Below is a small trained network, with its code and all its weights. Each question gives an input and a class and asks what happens when units are switched off, that is, made to give their printed mean instead of their output.

import numpy as np


def w(rows, s, z=0):
    codes = np.array(rows[::2]) - 128.0
    scale = np.full(codes.shape[1], s)
    scale[-1] = z or s
    return codes * scale


def norm(h):
    return h / np.sqrt((h * h).mean(-1, keepdims=True) + 1e-5)


def f(y):
    return np.maximum(y, 0)


def log_softmax(a):
    a = a - a.max(-1, keepdims=True)
    return a - np.log(np.exp(a).sum(-1, keepdims=True))


def net(x, mask):
    res = np.array(x, float).reshape(1, 8) / 4 @ E
    u = 0
    for l in range(2):
        y = f(norm(res) @ A[l][:, :-1].T + A[l][:, -1])
        res = res + np.where(mask[u : u + 13], y, B[l][:, -1]) @ B[l][:, :-1]
        u += 13
    return log_softmax(norm(res)[-1] @ U[:, :-1].T + U[:, -1])


A, B = {}, {}
E = w([
[93,151,135,130],'x0',
[205,36,65,8],'x1',
[64,137,126,2],'x2',
[195,51,16,192],'x3',
[181,191,114,56],'x4',
[37,206,97,125],'x5',
[120,76,202,170],'x6',
[114,78,18,171],'x7',
],0.0052)
A[0] = w([
[231,161,148,121,202],'L0N1',
[63,147,91,98,60],'L0N2',
[193,174,155,98,110],'L0N3',
[184,134,208,51,202],'L0N4',
[86,96,130,158,90],'L0N5',
[190,60,98,176,169],'L0N6',
[126,2,90,194,252],'L0N7',
[108,218,178,193,98],'L0N8',
[28,73,83,167,170],'L0N9',
[172,199,184,117,210],'L0N10',
[78,123,175,100,32],'L0N11',
[54,156,91,90,45],'L0N12',
[114,164,80,117,156],'L0N13',
],0.0091,0.0025)
B[0] = w([
[73,9,127,218,197],'L0N1',
[129,158,64,122,169],'L0N2',
[124,32,86,184,169],'L0N3',
[59,70,46,92,219],'L0N4',
[174,80,53,168,155],'L0N5',
[173,64,69,243,218],'L0N6',
[158,64,2,230,253],'L0N7',
[105,114,133,234,207],'L0N8',
[218,98,55,141,207],'L0N9',
[95,18,146,189,199],'L0N10',
[164,53,126,105,160],'L0N11',
[167,125,91,96,177],'L0N12',
[100,99,110,69,172],'L0N13',
],0.0064,0.006)
A[1] = w([
[149,145,99,106,2],'L1N1',
[127,90,86,147,34],'L1N2',
[233,88,191,113,145],'L1N3',
[125,90,194,102,97],'L1N4',
[194,177,175,93,25],'L1N5',
[195,89,101,136,109],'L1N6',
[110,83,81,65,198],'L1N7',
[105,94,151,2,140],'L1N8',
[159,181,205,103,111],'L1N9',
[160,135,225,137,97],'L1N10',
[197,109,148,149,1],'L1N11',
[142,166,210,144,121],'L1N12',
[152,194,105,86,94],'L1N13',
],0.0085,0.0052)
B[1] = w([
[41,48,46,195,128],'L1N1',
[148,37,128,145,163],'L1N2',
[33,152,50,124,145],'L1N3',
[117,103,156,109,139],'L1N4',
[40,163,43,214,128],'L1N5',
[199,96,78,208,197],'L1N6',
[153,137,65,60,255],'L1N7',
[144,134,83,78,190],'L1N8',
[27,160,158,205,129],'L1N9',
[114,233,107,120,132],'L1N10',
[28,2,84,71,128],'L1N11',
[33,178,156,172,135],'L1N12',
[55,187,147,81,135],'L1N13',
],0.0071,0.0062)
U = w([
[157,84,251,153,43],'0',
[130,113,191,82,11],'1',
[137,173,122,63,125],'2',
[169,80,63,198,253],'3',
[70,192,231,178,67],'4',
],0.011,0.0051)

Each question gives the input, the list of numbers given to net, and the class t.
The units are the neurons (one row each of A and B). Each row of codes is followed by its name. A weight is (code - 128) times the scale printed after its matrix; where a second scale follows, it is the last column's (A, B and U).
mask holds one flag per neuron, layer by layer. A switched-off neuron (its flag False) gives its mean, the last column of its row in B, instead of its output. The means were averaged over made-up inputs and are rounded, as every weight is.
A unit's drop is (log p(t) with every unit on - log p(t) with that unit switched off) / (log p(t) with every unit on - log p(t) with every unit switched off).
The circuit of an input: a set's keep is (log p(t) with only the set's units on - log p(t) with every unit switched off) / (log p(t) with every unit on - log p(t) with every unit switched off). Starting from the 12 units with the biggest drops (on a tie, the unit counted first), units are removed one at a time, each time the one whose removal leaves the highest keep (on an exact tie, the one counted first), for as long as the keep stays at least 0.8.
circuit, biggest first: the units of the circuit, biggest drop first
most important unit: the unit with the biggest drop
top k neurons: the k neurons with the biggest drops, biggest first
k most important neurons of layer l: the k neurons of layer l with the biggest drops, biggest first
drop of u: that unit's drop, to one decimal
input [-4,4,7,5,8,6,5,-7], class 2: circuit, biggest first -> L0N7, L0N6
input [-2,6,0,-4,-3,2,-3,-4], class 1: most important unit -> L0N7
input [8,-5,0,-5,-2,2,1,7], class 4: circuit, biggest first -> L0N7, L0N6
input [7,-7,2,-8,8,-1,-8,-2], class 4: circuit, biggest first -> L0N7, L1N7
input [4,6,-5,-6,-1,4,5,-8], class 1: circuit, biggest first -> L0N7, L0N6
input [1,2,-1,-4,-7,3,5,-7], class 1: 2 most important neurons of layer 1 -> L1N6, L1N4
input [8,-4,8,-3,0,-8,-3,8], class 2: top 2 neurons -> L0N7, L0N6
input [3,-5,1,-5,5,-5,6,7], class 0: 2 most important neurons of layer 0 -> L0N7, L0N6
input [2,-6,5,0,-5,7,6,-7], class 4: drop of L0N7 -> 0.3
input [4,-5,3,0,0,7,-7,0], class 4: drop of L0N4 -> 0.2
input [-4,5,7,-5,-8,6,-6,-5], class 2: drop of L0N12 -> 0.0
input [-5,-5,6,1,5,5,-5,4], class 2: drop of L0N6 -> 0.1
